Below are the code and all the weights of a small trained network. Each question names an input and a class and asks about switching units off, where a switched-off unit gives its printed mean instead of its output.

import numpy as np


def w(rows, s, z=0):
    codes = np.array(rows[::2]) - 128.0
    scale = np.full(codes.shape[1], s)
    scale[-1] = z or s
    return codes * scale


def norm(h):
    return h / np.sqrt((h * h).mean(-1, keepdims=True) + 1e-5)


def f(y):
    return np.maximum(y, 0)


def log_softmax(a):
    a = a - a.max(-1, keepdims=True)
    return a - np.log(np.exp(a).sum(-1, keepdims=True))


def net(x, mask):
    res = np.array(x, float).reshape(1, 5) / 4 @ E
    u = 0
    for l in range(4):
        y = f(norm(res) @ A[l][:, :-1].T + A[l][:, -1])
        res = res + np.where(mask[u : u + 3], y, B[l][:, -1]) @ B[l][:, :-1]
        u += 3
    return log_softmax(norm(res)[-1] @ U[:, :-1].T + U[:, -1])


A, B = {}, {}
E = w([
[128,136,109,116],'x0',
[8,97,114,13],'x1',
[80,254,207,145],'x2',
[66,170,51,235],'x3',
[124,128,132,133],'x4',
],0.008)
A[0] = w([
[136,254,135,138,212],'0.n1',
[111,118,26,223,52],'0.n2',
[36,124,67,172,3],'0.n3',
],0.018,0.0046)
B[0] = w([
[72,49,194,141,244],'0.n1',
[121,249,226,184,234],'0.n2',
[181,15,50,96,201],'0.n3',
],0.016,0.011)
A[1] = w([
[44,76,104,65,132],'1.n1',
[124,166,85,188,114],'1.n2',
[1,216,167,110,3],'1.n3',
],0.015,0.0034)
B[1] = w([
[189,116,195,59,254],'1.n1',
[71,127,179,134,164],'1.n2',
[106,249,116,129,201],'1.n3',
],0.016,0.0075)
A[2] = w([
[44,206,158,132,55],'2.n1',
[138,114,170,222,87],'2.n2',
[226,201,29,248,4],'2.n3',
],0.014,0.0013)
B[2] = w([
[114,155,2,149,240],'2.n1',
[98,52,50,57,254],'2.n2',
[195,202,184,61,178],'2.n3',
],0.016,0.0074)
A[3] = w([
[230,166,71,213,76],'3.n1',
[248,132,3,70,250],'3.n2',
[225,122,160,201,3],'3.n3',
],0.017,0.0033)
B[3] = w([
[192,161,149,4,160],'3.n1',
[54,107,90,238,254],'3.n2',
[48,135,82,121,139],'3.n3',
],0.015,0.01)
U = w([
[81,122,35,249,252],'0',
[150,42,138,125,15],'1',
[170,231,141,111,155],'2',
],0.014,0.0011)

Each question gives the input, the list of numbers given to net, and the class t.
The units are the neurons (one row each of A and B). Each row of codes is followed by its name. A weight is (code - 128) times the scale printed after its matrix; where a second scale follows, it is the last column's (A, B and U).
mask holds one flag per neuron, layer by layer. A switched-off neuron (its flag False) gives its mean, the last column of its row in B, instead of its output. The means were averaged over made-up inputs and are rounded, as every weight is.
A unit's drop is (log p(t) with every unit on - log p(t) with that unit switched off) / (log p(t) with every unit on - log p(t) with every unit switched off).
The circuit of an input: a set's keep is (log p(t) with only the set's units on - log p(t) with every unit switched off) / (log p(t) with every unit on - log p(t) with every unit switched off). Starting from all 12 units, units are removed one at a time, each time the one whose removal leaves the highest keep (on an exact tie, the one counted first), for as long as the keep stays at least 0.8.
units of the circuit, in order: the units of the circuit, biggest drop first
top k neurons: the k neurons with the biggest drops, biggest first
k most important neurons of layer l: the k neurons of layer l with the biggest drops, biggest first
drop when u is switched off: that unit's drop, to one decimal
input [4,0,-6,-4,8], class 0: top neuron : 0.n1
input [0,0,-2,-8,-2], class 0: units of the circuit, in order : 0.n1, 3.n2
input [-8,-6,-4,-4,2], class 0: units of the circuit, in order : 3.n2, 0.n1
input [4,8,1,-2,-6], class 2: 2 most important neurons of layer 1 : 1.n1, 1.n3
input [6,3,7,7,-7], class 1: top 2 neurons : 0.n3, 0.n1
input [5,4,5,1,2], class 1: top 2 neurons : 0.n2, 0.n1
input [8,-5,-8,1,-5], class 2: top 3 neurons : 0.n2, 0.n3, 3.n1
input [-1,-3,5,-7,8], class 1: top 2 neurons : 0.n2, 3.n2
input [-7,-1,-3,-7,2], class 0: top 2 neurons : 0.n1, 1.n1
input [-5,-1,-1,-5,-3], class 0: top 3 neurons : 0.n1, 1.n2, 1.n1
input [0,4,4,-1,-2], class 2: top 4 neurons : 0.n3, 1.n3, 1.n1, 3.n2
input [-1,-5,-3,-4,-7], class 0: top 2 neurons : 3.n2, 1.n3
input [-3,0,5,0,5], class 1: top 4 neurons : 0.n1, 0.n2, 3.n2, 1.n1
input [-8,0,7,0,-3], class 1: units of the circuit, in order : 0.n1
input [-4,-7,6,-4,-7], class 1: top 2 neurons : 0.n2, 3.n2
input [-2,2,3,-1,0], class 2: top 4 neurons : 0.n3, 3.n2, 1.n3, 2.n2
input [-6,0,-6,-5,-8], class 0: top 2 neurons : 0.n1, 3.n2
input [-2,-1,-8,6,5], class 2: top 2 neurons : 0.n2, 3.n1
input [5,-6,7,0,2], class 1: drop when 1.n1 is switched off : -0.1
input [-1,-2,3,-2,-1], class 1: drop when 0.n2 is switched off : 2.1
input [5,-5,-3,2,8], class 2: drop when 0.n2 is switched off : 0.9
input [0,-4,-4,6,4], class 2: drop when 0.n2 is switched off : 1.0
input [-1,8,5,6,4], class 1: most important neuron of layer 0 : 0.n3
